Here is a tiny trained network, its code and every weight. The questions are about switching its units off for an input and a class, where a switched-off unit gives its printed mean instead of its output.

import numpy as np


def w(rows, s, z=0):
    codes = np.array(rows[::2]) - 128.0
    scale = np.full(codes.shape[1], s)
    scale[-1] = z or s
    return codes * scale


def f(y):
    return np.maximum(y, 0)


def log_softmax(a):
    a = a - a.max(-1, keepdims=True)
    return a - np.log(np.exp(a).sum(-1, keepdims=True))


def net(x, mask):
    res = np.array(x, float).reshape(1, 8) / 4 @ E
    y = f(res @ A[0][:, :-1].T + A[0][:, -1])
    res = res + np.where(mask, y, B[0][:, -1]) @ B[0][:, :-1]
    return log_softmax(res[-1] @ U[:, :-1].T + U[:, -1])


A, B = {}, {}
E = w([
[130,125,129],'x0',
[46,254,156],'x1',
[124,129,124],'x2',
[127,128,131],'x3',
[212,129,229],'x4',
[221,208,36],'x5',
[126,126,132],'x6',
[124,126,125],'x7',
],0.0069)
A[0] = w([
[96,212,157,52],'n1',
[65,156,69,100],'n2',
[157,198,255,166],'n3',
[86,111,175,64],'n4',
[31,73,192,77],'n5',
[152,40,116,82],'n6',
[170,47,98,68],'n7',
[125,111,174,1],'n8',
[188,96,119,162],'n9',
[85,116,38,167],'n10',
[164,54,113,86],'n11',
[183,163,66,69],'n12',
[84,75,158,90],'n13',
[75,92,179,66],'n14',
[197,159,29,89],'n15',
[176,138,87,56],'n16',
[151,51,108,56],'n17',
[54,216,166,74],'n18',
[46,74,103,114],'n19',
[203,147,168,80],'n20',
[73,59,154,99],'n21',
[83,64,160,98],'n22',
[145,47,118,76],'n23',
[60,154,50,167],'n24',
[102,64,181,114],'n25',
],0.0092,0.0098)
B[0] = w([
[104,201,20,157],'n1',
[195,79,143,181],'n2',
[130,37,113,252],'n3',
[196,175,92,146],'n4',
[188,181,92,214],'n5',
[52,143,58,178],'n6',
[56,166,40,170],'n7',
[245,99,232,128],'n8',
[85,86,143,205],'n9',
[168,79,139,247],'n10',
[48,135,58,171],'n11',
[162,207,193,158],'n12',
[151,188,165,173],'n13',
[198,202,107,163],'n14',
[175,196,203,194],'n15',
[140,225,96,138],'n16',
[91,182,99,154],'n17',
[56,157,31,196],'n18',
[198,101,155,206],'n19',
[195,112,96,149],'n20',
[149,184,168,194],'n21',
[187,158,148,187],'n22',
[81,172,106,167],'n23',
[133,58,142,254],'n24',
[188,146,145,198],'n25',
],0.011,0.006)
U = w([
[218,250,208,1],'0',
[26,171,24,49],'1',
[133,70,180,252],'2',
[136,73,194,235],'3',
[189,1,162,56],'4',
[128,83,193,216],'5',
],0.0089,0.0071)

Each question gives the input, the list of numbers given to net, and the class t.
The units are the neurons (one row each of A and B). Each row of codes is followed by its name. A weight is (code - 128) times the scale printed after its matrix; where a second scale follows, it is the last column's (A, B and U).
mask holds one flag per neuron, in row order. A switched-off neuron (its flag False) gives its mean, the last column of its row in B, instead of its output. The means were averaged over made-up inputs and are rounded, as every weight is.
A unit's drop is (log p(t) with every unit on - log p(t) with that unit switched off) / (log p(t) with every unit on - log p(t) with every unit switched off).
The circuit of an input: a set's keep is (log p(t) with only the set's units on - log p(t) with every unit switched off) / (log p(t) with every unit on - log p(t) with every unit switched off). Starting from the 12 units with the biggest drops (on a tie, the unit counted first), units are removed one at a time, each time the one whose removal leaves the highest keep (on an exact tie, the one counted first), for as long as the keep stays at least 0.8.
circuit, biggest first: the units of the circuit, biggest drop first
most important unit: the unit with the biggest drop
top k neurons: the k neurons with the biggest drops, biggest first
drop of u: that unit's drop, to one decimal
input [5,-4,-5,-6,-6,7,-4,-2], class 0: circuit, biggest first => n15
input [2,-8,6,-4,-1,-7,-7,3], class 1: circuit, biggest first => n6; n7
input [4,3,0,6,-7,5,3,1], class 4: circuit, biggest first => n24; n2
input [-2,6,3,7,3,-3,2,-4], class 1: circuit, biggest first => n18; n1
input [5,5,-6,0,2,-6,3,2], class 0: circuit, biggest first => n5; n14
input [-2,-5,6,5,-8,0,-4,3], class 4: circuit, biggest first => n10; n24
input [5,8,4,6,8,-6,1,1], class 1: top 3 neurons => n18; n1; n3
input [-2,-4,5,6,-7,4,0,-3], class 4: top 2 neurons => n10; n24
input [5,2,-5,0,8,0,-5,-4], class 4: top 2 neurons => n3; n20
input [3,-1,7,-2,-6,8,6,6], class 0: top 2 neurons => n15; n12
input [8,6,-8,4,7,-8,8,0], class 0: top 2 neurons => n5; n14
input [-7,-7,2,0,5,5,7,-3], class 1: top 2 neurons => n7; n11
input [7,6,-8,6,-7,3,4,4], class 3: top 3 neurons => n2; n24; n10
input [2,4,6,4,-6,2,6,5], class 3: most important unit => n3
input [-6,6,1,6,-1,-2,-1,-4], class 1: top 2 neurons => n18; n1
input [2,-7,-6,-2,2,6,2,0], class 1: top 2 neurons => n7; n11
input [6,-2,0,6,-8,6,-3,2], class 4: top 3 neurons => n24; n10; n2
input [1,2,-4,-7,8,-1,5,-5], class 4: top 2 neurons => n3; n20
input [3,-2,-7,5,5,-7,-8,2], class 0: drop of n3 => -0.1
input [-6,4,-1,-2,6,4,5,-2], class 4: circuit, biggest first => n3
input [3,0,1,-1,1,-7,-8,-4], class 0: drop of n5 => 0.1
